Here is a tiny trained network, its code and every weight. The questions are about switching its units off for an input and a class, where a switched-off unit gives its printed mean instead of its output.

import numpy as np


def w(rows, s, z=0):
    codes = np.array(rows[::2]) - 128.0
    scale = np.full(codes.shape[1], s)
    scale[-1] = z or s
    return codes * scale


def norm(h):
    return h / np.sqrt((h * h).mean(-1, keepdims=True) + 1e-5)


def f(y):
    return np.maximum(y, 0)


def log_softmax(a):
    a = a - a.max(-1, keepdims=True)
    return a - np.log(np.exp(a).sum(-1, keepdims=True))


def net(x, mask):
    res = np.array(x, float).reshape(1, 6) / 4 @ E
    u = 0
    for l in range(2):
        y = f(norm(res) @ A[l][:, :-1].T + A[l][:, -1])
        res = res + np.where(mask[u : u + 7], y, B[l][:, -1]) @ B[l][:, :-1]
        u += 7
    return log_softmax(norm(res)[-1] @ U[:, :-1].T + U[:, -1])


A, B = {}, {}
E = w([
[169,91,153],'x0',
[156,106,214],'x1',
[119,2,162],'x2',
[248,88,98],'x3',
[68,162,124],'x4',
[231,133,112],'x5',
],0.0063)
A[0] = w([
[119,78,184,111],'L0N1',
[55,191,106,62],'L0N2',
[240,42,86,124],'L0N3',
[142,86,165,115],'L0N4',
[110,255,161,237],'L0N5',
[170,81,211,152],'L0N6',
[138,118,195,254],'L0N7',
],0.0085,0.0013)
B[0] = w([
[107,123,133,198],'L0N1',
[60,77,88,208],'L0N2',
[106,119,120,254],'L0N3',
[78,139,183,181],'L0N4',
[188,157,83,230],'L0N5',
[55,87,92,223],'L0N6',
[101,255,36,201],'L0N7',
],0.0078,0.0047)
A[1] = w([
[48,150,140,147],'L1N1',
[210,165,141,86],'L1N2',
[144,205,112,156],'L1N3',
[126,159,149,104],'L1N4',
[152,96,180,24],'L1N5',
[3,58,90,254],'L1N6',
[122,179,116,168],'L1N7',
],0.014,0.0026)
B[1] = w([
[122,191,82,184],'L1N1',
[46,2,156,147],'L1N2',
[86,46,33,160],'L1N3',
[105,194,112,132],'L1N4',
[138,145,74,131],'L1N5',
[145,223,238,251],'L1N6',
[132,87,37,153],'L1N7',
],0.0072,0.016)
U = w([
[133,145,142,255],'0',
[14,160,200,67],'1',
[19,111,9,38],'2',
[211,199,239,107],'3',
[123,125,118,153],'4',
[153,155,251,97],'5',
[125,2,94,87],'6',
],0.0065,0.0053)

Each question gives the input, the list of numbers given to net, and the class t.
The units are the neurons (one row each of A and B). Each row of codes is followed by its name. A weight is (code - 128) times the scale printed after its matrix; where a second scale follows, it is the last column's (A, B and U).
mask holds one flag per neuron, layer by layer. A switched-off neuron (its flag False) gives its mean, the last column of its row in B, instead of its output. The means were averaged over made-up inputs and are rounded, as every weight is.
A unit's drop is (log p(t) with every unit on - log p(t) with that unit switched off) / (log p(t) with every unit on - log p(t) with every unit switched off).
The circuit of an input: a set's keep is (log p(t) with only the set's units on - log p(t) with every unit switched off) / (log p(t) with every unit on - log p(t) with every unit switched off). Starting from the 12 units with the biggest drops (on a tie, the unit counted first), units are removed one at a time, each time the one whose removal leaves the highest keep (on an exact tie, the one counted first), for as long as the keep stays at least 0.8.
circuit, biggest first: the units of the circuit, biggest drop first
unit that matters most: the unit with the biggest drop
k most important neurons: the k neurons with the biggest drops, biggest first
k most important neurons of layer l: the k neurons of layer l with the biggest drops, biggest first
drop of u: that unit's drop, to one decimal
input [2,-6,8,-8,-6,7], class 3: unit that matters most => L1N6
input [1,-6,6,-7,5,4], class 3: circuit, biggest first => (L1N6, L1N3)
input [-6,1,-1,1,-8,5], class 6: circuit, biggest first => (L1N6, L1N2)
input [6,-6,8,3,-6,-7], class 5: circuit, biggest first => (L1N6, L1N3)
input [3,0,-4,1,-7,6], class 6: circuit, biggest first => (L1N6, L1N2)
input [-6,-4,0,4,-1,1], class 6: circuit, biggest first => (L1N6, L0N6, L1N1, L0N7)
input [-6,7,-7,3,-5,3], class 6: 3 most important neurons => (L1N6, L1N2, L1N1)
input [-5,-8,3,3,4,0], class 5: 2 most important neurons of layer 0 => (L0N7, L0N5)
input [-7,0,5,5,-7,-5], class 5: drop of L1N6 => 0.1
input [8,0,-2,6,-2,2], class 6: drop of L1N6 => 0.9
input [5,-4,8,-1,7,7], class 3: drop of L1N6 => 0.2
